Here is a tiny trained network, its code and every weight. The questions are about switching its units off for an input and a class, where a switched-off unit gives its printed mean instead of its output.

import numpy as np


def w(rows, s, z=0):
    codes = np.array(rows[::2]) - 128.0
    scale = np.full(codes.shape[1], s)
    scale[-1] = z or s
    return codes * scale


def f(y):
    return np.maximum(y, 0)


def log_softmax(a):
    a = a - a.max(-1, keepdims=True)
    return a - np.log(np.exp(a).sum(-1, keepdims=True))


def net(x, mask):
    res = np.array(x, float).reshape(1, 5) / 4 @ E
    y = f(res @ A[0][:, :-1].T + A[0][:, -1])
    res = res + np.where(mask, y, B[0][:, -1]) @ B[0][:, :-1]
    return log_softmax(res[-1] @ U[:, :-1].T + U[:, -1])


A, B = {}, {}
E = w([
[38,39,140,141,152],'x0',
[96,110,2,142,123],'x1',
[201,86,141,180,90],'x2',
[13,152,153,123,39],'x3',
[98,158,168,227,97],'x4',
],0.007)
A[0] = w([
[101,179,35,129,170,171],'n1',
[244,149,72,62,111,191],'n2',
[100,125,121,180,55,208],'n3',
[131,105,73,92,150,109],'n4',
[72,146,171,72,85,185],'n5',
[115,100,75,212,73,142],'n6',
[135,89,80,199,79,131],'n7',
[88,147,132,207,121,187],'n8',
[174,10,133,143,112,231],'n9',
[81,131,100,114,154,166],'n10',
[105,71,207,95,198,124],'n11',
[80,55,36,118,97,126],'n12',
[169,58,151,158,116,203],'n13',
[60,105,106,97,155,171],'n14',
[121,57,120,153,69,178],'n15',
[125,210,186,45,82,147],'n16',
[195,114,186,145,112,171],'n17',
[182,112,112,93,78,255],'n18',
[88,71,176,108,140,172],'n19',
[120,154,7,61,137,173],'n20',
[115,167,83,93,137,86],'n21',
],0.011,0.0045)
B[0] = w([
[127,93,153,130,175,202],'n1',
[161,111,93,165,224,254],'n2',
[32,177,180,191,110,203],'n3',
[133,126,158,14,151,180],'n4',
[108,121,193,126,157,203],'n5',
[42,141,123,212,117,195],'n6',
[61,169,99,164,130,184],'n7',
[110,88,163,163,153,193],'n8',
[63,156,111,149,172,231],'n9',
[174,65,135,108,150,179],'n10',
[60,106,86,133,85,193],'n11',
[207,154,81,109,236,219],'n12',
[104,171,112,182,185,203],'n13',
[131,62,123,102,153,200],'n14',
[76,162,64,242,179,188],'n15',
[115,133,189,54,149,202],'n16',
[136,157,127,169,221,206],'n17',
[101,213,160,87,253,214],'n18',
[31,102,96,148,118,192],'n19',
[187,146,135,105,212,233],'n20',
[184,151,114,126,173,156],'n21',
],0.0071,0.0086)
U = w([
[111,2,200,147,103,70],'0',
[52,157,92,234,137,195],'1',
[122,99,100,64,145,90],'2',
[195,196,92,76,15,5],'3',
[228,130,183,107,240,169],'4',
[89,222,218,101,82,156],'5',
[190,104,54,98,52,42],'6',
],0.0085,0.0031)

Each question gives the input, the list of numbers given to net, and the class t.
The units are the neurons (one row each of A and B). Each row of codes is followed by its name. A weight is (code - 128) times the scale printed after its matrix; where a second scale follows, it is the last column's (A, B and U).
mask holds one flag per neuron, in row order. A switched-off neuron (its flag False) gives its mean, the last column of its row in B, instead of its output. The means were averaged over made-up inputs and are rounded, as every weight is.
A unit's drop is (log p(t) with every unit on - log p(t) with that unit switched off) / (log p(t) with every unit on - log p(t) with every unit switched off).
The circuit of an input: a set's keep is (log p(t) with only the set's units on - log p(t) with every unit switched off) / (log p(t) with every unit on - log p(t) with every unit switched off). Starting from the 12 units with the biggest drops (on a tie, the unit counted first), units are removed one at a time, each time the one whose removal leaves the highest keep (on an exact tie, the one counted first), for as long as the keep stays at least 0.8.
circuit, biggest first: the units of the circuit, biggest drop first
unit that matters most: the unit with the biggest drop
top k neurons: the k neurons with the biggest drops, biggest first
drop of u: that unit's drop, to one decimal
input [-7,7,-8,2,6], class 4: circuit, biggest first => [n20; n1]
input [1,-8,-6,5,-1], class 5: circuit, biggest first => [n16; n2]
input [3,-7,0,4,-6], class 5: circuit, biggest first => [n2; n12]
input [-7,1,-3,3,2], class 5: top 2 neurons => [n12; n17]
input [6,-5,-2,-5,-5], class 1: circuit, biggest first => [n11; n19]
input [-8,7,-6,-2,7], class 4: top 2 neurons => [n20; n1]
input [1,-2,-4,5,2], class 5: unit that matters most => n2
input [-4,8,4,8,-7], class 4: drop of n20 => 0.1
input [-1,-4,-6,3,-5], class 2: drop of n2 => 0.2
input [7,0,-7,4,1], class 0: drop of n14 => 0.2
input [4,-8,-6,3,0], class 0: drop of n18 => 0.1
